Below is a small trained network, with its code and all its weights. Each question gives an input and a target symbol and asks what happens when units are switched off, that is, made to give their printed mean instead of their output.

import numpy as np


def w(rows, s, z=0):
    codes = np.array(rows[::2]) - 128.0
    scale = np.full(codes.shape[1], s)
    scale[-1] = z or s
    return codes * scale


def norm(h):
    return h / np.sqrt((h * h).mean(-1, keepdims=True) + 1e-5)


def f(y):
    return np.maximum(y, 0)


def softmax(a):
    e = np.exp(a - a.max(-1, keepdims=True))
    return e / e.sum(-1, keepdims=True)


def log_softmax(a):
    a = a - a.max(-1, keepdims=True)
    return a - np.log(np.exp(a).sum(-1, keepdims=True))


def net(x, mask):
    ids = ['ΛΨΩαβστ'.index(c) for c in x.split()]
    T = len(ids)
    res = E[ids] + P[:T]
    u = 0
    for l in range(2):
        r = norm(res)
        for j in range(2):
            rows = slice(3 * j, 3 * j + 3)
            q, k, v = (r @ M[l][rows].T for M in (Q, K, V))
            z = softmax(np.where(np.tri(T) > 0, q @ k.T / 3**0.5, -1e9)) @ v
            o = O[l][rows]
            res = res + np.where(mask[u + j], z, o[:, -1]) @ o[:, :-1]
        u += 2
        y = f(norm(res) @ A[l][:, :-1].T + A[l][:, -1])
        res = res + np.where(mask[u : u + 4], y, B[l][:, -1]) @ B[l][:, :-1]
        u += 4
    return log_softmax(norm(res)[-1] @ U[:, :-1].T + U[:, -1])


Q, K, V, O, A, B = {}, {}, {}, {}, {}, {}
E = w([
[86,153,106,140,153,78,166,112],'Λ',
[175,151,184,188,54,136,98,126],'Ψ',
[93,84,5,177,116,14,168,136],'Ω',
[113,114,44,135,80,134,39,186],'α',
[16,53,115,98,112,207,162,100],'β',
[93,146,255,195,141,70,127,212],'σ',
[175,97,120,178,127,135,90,86],'τ',
],0.013)
P = w([
[105,173,113,254,32,143,70,105],'0',
[116,213,126,225,149,225,83,131],'1',
[125,212,104,210,167,214,126,149],'2',
[138,202,113,198,172,191,146,135],'3',
[145,187,115,184,172,156,160,124],'4',
[150,172,109,172,175,130,178,132],'5',
[152,147,106,157,173,106,184,115],'6',
[153,139,102,147,182,91,194,115],'7',
[148,125,93,136,184,75,205,120],'8',
[142,103,100,126,185,65,211,110],'9',
[153,95,102,121,183,49,216,118],'10',
[152,85,95,112,178,34,220,110],'11',
[152,83,92,103,176,24,232,109],'12',
[150,64,104,95,176,11,227,105],'13',
],0.0029)
Q[0] = w([
[162,29,47,237,93,32,225,145],'L0H0',
[159,192,121,19,2,221,80,230],'L0H0',
[93,189,150,119,153,127,140,187],'L0H0',
[229,59,194,39,71,159,65,126],'L0H1',
[159,145,12,57,38,196,110,158],'L0H1',
[95,127,163,177,22,155,157,218],'L0H1',
],0.005)
K[0] = w([
[108,47,173,98,102,143,143,91],'L0H0',
[232,201,120,184,162,64,95,140],'L0H0',
[138,196,106,137,82,103,196,74],'L0H0',
[179,134,162,254,16,131,54,110],'L0H1',
[217,142,100,92,116,118,106,117],'L0H1',
[79,203,197,119,62,96,114,206],'L0H1',
],0.0077)
V[0] = w([
[221,135,103,226,145,91,76,189],'L0H0',
[184,179,139,81,97,71,105,153],'L0H0',
[85,1,160,146,33,160,141,177],'L0H0',
[99,2,104,162,153,71,172,73],'L0H1',
[241,182,158,177,165,47,72,190],'L0H1',
[32,181,123,9,121,60,138,116],'L0H1',
],0.0042)
O[0] = w([
[49,69,177,196,139,154,73,99,49],'L0H0',
[66,100,208,118,118,63,139,144,3],'L0H0',
[162,254,104,79,108,164,83,146,184],'L0H0',
[120,96,114,194,158,175,146,183,227],'L0H1',
[48,197,95,136,168,150,152,82,95],'L0H1',
[165,116,149,167,41,207,47,95,164],'L0H1',
],0.0057,0.0042)
A[0] = w([
[81,245,181,88,139,54,140,99,12],'L0N0',
[142,119,109,170,225,36,247,143,12],'L0N1',
[56,123,4,165,86,88,138,196,145],'L0N2',
[15,142,128,155,153,166,54,235,100],'L0N3',
],0.0043,0.0011)
B[0] = w([
[171,2,148,40,173,184,195,156,151],'L0N0',
[144,137,135,39,164,147,125,90,238],'L0N1',
[98,119,189,97,191,111,66,48,253],'L0N2',
[135,101,87,152,38,152,24,40,179],'L0N3',
],0.0076,0.0043)
Q[1] = w([
[238,175,1,229,129,231,61,178],'L1H0',
[169,79,141,56,144,46,180,202],'L1H0',
[240,67,38,62,228,105,100,147],'L1H0',
[69,148,43,75,235,186,177,122],'L1H1',
[66,133,95,161,159,205,102,5],'L1H1',
[18,36,233,55,140,199,65,104],'L1H1',
],0.0045)
K[1] = w([
[172,136,125,144,116,198,175,201],'L1H0',
[3,34,110,95,135,208,169,117],'L1H0',
[162,84,85,101,40,215,219,137],'L1H0',
[166,130,137,73,216,150,162,96],'L1H1',
[209,123,41,112,134,25,120,30],'L1H1',
[213,209,174,123,120,35,87,208],'L1H1',
],0.0069)
V[1] = w([
[62,111,68,58,116,121,179,164],'L1H0',
[196,204,116,158,193,73,153,77],'L1H0',
[131,62,180,161,104,105,132,167],'L1H0',
[156,160,97,106,153,148,105,3],'L1H1',
[28,100,103,194,121,251,191,58],'L1H1',
[92,119,20,88,116,208,211,173],'L1H1',
],0.0052)
O[1] = w([
[75,82,142,156,198,119,64,54,92],'L1H0',
[84,254,93,113,156,99,74,136,150],'L1H0',
[82,125,131,187,113,54,87,200,92],'L1H0',
[144,163,175,157,68,98,136,215,229],'L1H1',
[62,17,178,144,93,162,147,128,255],'L1H1',
[75,105,251,166,147,65,84,99,97],'L1H1',
],0.0062,0.0071)
A[1] = w([
[48,93,120,99,99,138,71,85,50],'L1N0',
[146,149,124,83,127,75,25,79,4],'L1N1',
[144,144,133,216,2,82,70,114,131],'L1N2',
[87,64,127,69,171,166,167,87,28],'L1N3',
],0.0085,0.0025)
B[1] = w([
[169,126,156,211,76,144,186,149,219],'L1N0',
[90,80,94,70,91,205,150,176,155],'L1N1',
[72,154,138,114,167,9,131,71,215],'L1N2',
[134,102,81,95,166,105,82,150,254],'L1N3',
],0.012,0.0047)
U = w([
[59,171,174,188,90,8,192,63,209],'Λ',
[188,184,131,132,117,117,123,50,77],'Ψ',
[119,175,164,42,121,184,146,61,133],'Ω',
[91,162,119,103,53,117,63,126,2],'α',
[131,26,139,232,61,227,195,152,145],'β',
[172,211,179,119,90,69,61,254,63],'σ',
[83,69,70,44,249,94,107,170,74],'τ',
],0.0068,0.0041)

Each question gives the input, a string of symbols that net reads in full, and the target symbol t.
The units are the heads (3 rows each of Q, K, V and O) and the neurons (one row each of A and B). Each row of codes is followed by its name. A weight is (code - 128) times the scale printed after its matrix; where a second scale follows, it is the last column's (O, A, B and U).
mask holds one flag per unit, layer by layer, with each layer's heads first. A switched-off unit (its flag False) gives its mean, the last column of its rows in O or B, instead of its output. The means were averaged over made-up inputs and are rounded, as every weight is.
A unit's drop is (log p(t) with every unit on - log p(t) with that unit switched off) / (log p(t) with every unit on - log p(t) with every unit switched off).
The circuit of an input: a set's keep is (log p(t) with only the set's units on - log p(t) with every unit switched off) / (log p(t) with every unit on - log p(t) with every unit switched off). Starting from all 12 units, units are removed one at a time, each time the one whose removal leaves the highest keep (on an exact tie, the one counted first), for as long as the keep stays at least 0.8.
units of the circuit, in order: the units of the circuit, biggest drop first
most important unit: the unit with the biggest drop
top k neurons: the k neurons with the biggest drops, biggest first
top k neurons in layer l: the k neurons of layer l with the biggest drops, biggest first
heads that matter: for each layer, one digit per head in row order, 1 if its drop is at least 0.15 and else 0, layers parted by /
drop of u: that unit's drop, to one decimal
input σ τ β Λ Λ Λ σ Λ β Λ τ σ, target τ: top 4 neurons	(L0N0 L1N0 L0N2 L0N1)
input τ Λ Λ Λ Λ σ, target Λ: units of the circuit, in order	(L0N3 L1N2)
input Λ Λ Λ Ψ τ, target Λ: most important unit	L1H0
input β Λ Λ Λ Λ Ψ Λ τ β σ τ σ, target β: heads that matter	11 / 10
input Ψ Ψ σ β Λ Ψ Λ σ β σ, target τ: heads that matter	01 / 11
input Λ Ω Λ β Λ β τ Ψ Λ Λ Λ σ Λ, target τ: heads that matter	10 / 11
input Λ τ τ Λ, target β: heads that matter	11 / 00
input Ω Ψ σ α τ Ω, target β: top 2 neurons	(L1N0 L0N1)
input β α Λ τ α Λ, target Ψ: units of the circuit, in order	(L0H1 L0H0)
input Λ σ β Λ σ, target β: units of the circuit, in order	(L1H1 L1N2 L0N2 L0H0)
input Ω β Ψ α Λ Ψ β Λ Λ Ψ, target τ: top 2 neurons in layer 1	(L1N3 L1N0)
input Λ τ Ψ Λ Λ β Λ τ τ Λ Λ α τ, target Ω: top 3 neurons in layer 1	(L1N3 L1N0 L1N2)
input Λ β τ β Ψ α, target Λ: units of the circuit, in order	(L1N2 L0H0)
input Ψ τ β Λ τ Λ τ σ Λ Ψ β Λ σ Ψ, target τ: top 2 neurons in layer 0	(L0N0 L0N2)
input Λ Λ Ψ Ψ Λ Λ Λ σ Λ σ σ Λ, target τ: heads that matter	10 / 00
input Λ σ Λ β Λ τ β Ψ, target Λ: heads that matter	00 / 00
input Λ β β β σ τ β, target τ: heads that matter	11 / 11
input τ Λ β τ Λ β Λ τ, target τ: units of the circuit, in order	(L0H1)
input Λ Λ α Λ β β τ Ω τ β α Λ Λ β, target τ: top 2 neurons in layer 0	(L0N3 L0N2)
input Ψ β τ σ Λ Λ, target Ω: top 3 neurons in layer 1	(L1N0 L1N2 L1N3)
input Ω Ψ Λ σ, target Λ: top 2 neurons in layer 1	(L1N2 L1N3)
input τ σ Λ α Λ Λ τ σ τ Λ Λ Λ Ψ τ, target τ: heads that matter	11 / 00
input Λ τ Λ, target β: top 2 neurons	(L0N1 L1N0)
input Λ Λ Λ τ α, target Λ: drop of L1N0	0.1
input Λ Ω Ψ σ Ω Λ β τ τ Λ Λ τ, target Ω: drop of L0H0	0.4
input σ Λ β Λ Ψ Λ α σ τ Λ Λ, target Ω: drop of L1N3	0.2
input Λ Λ Λ τ, target Λ: drop of L0H0	0.2
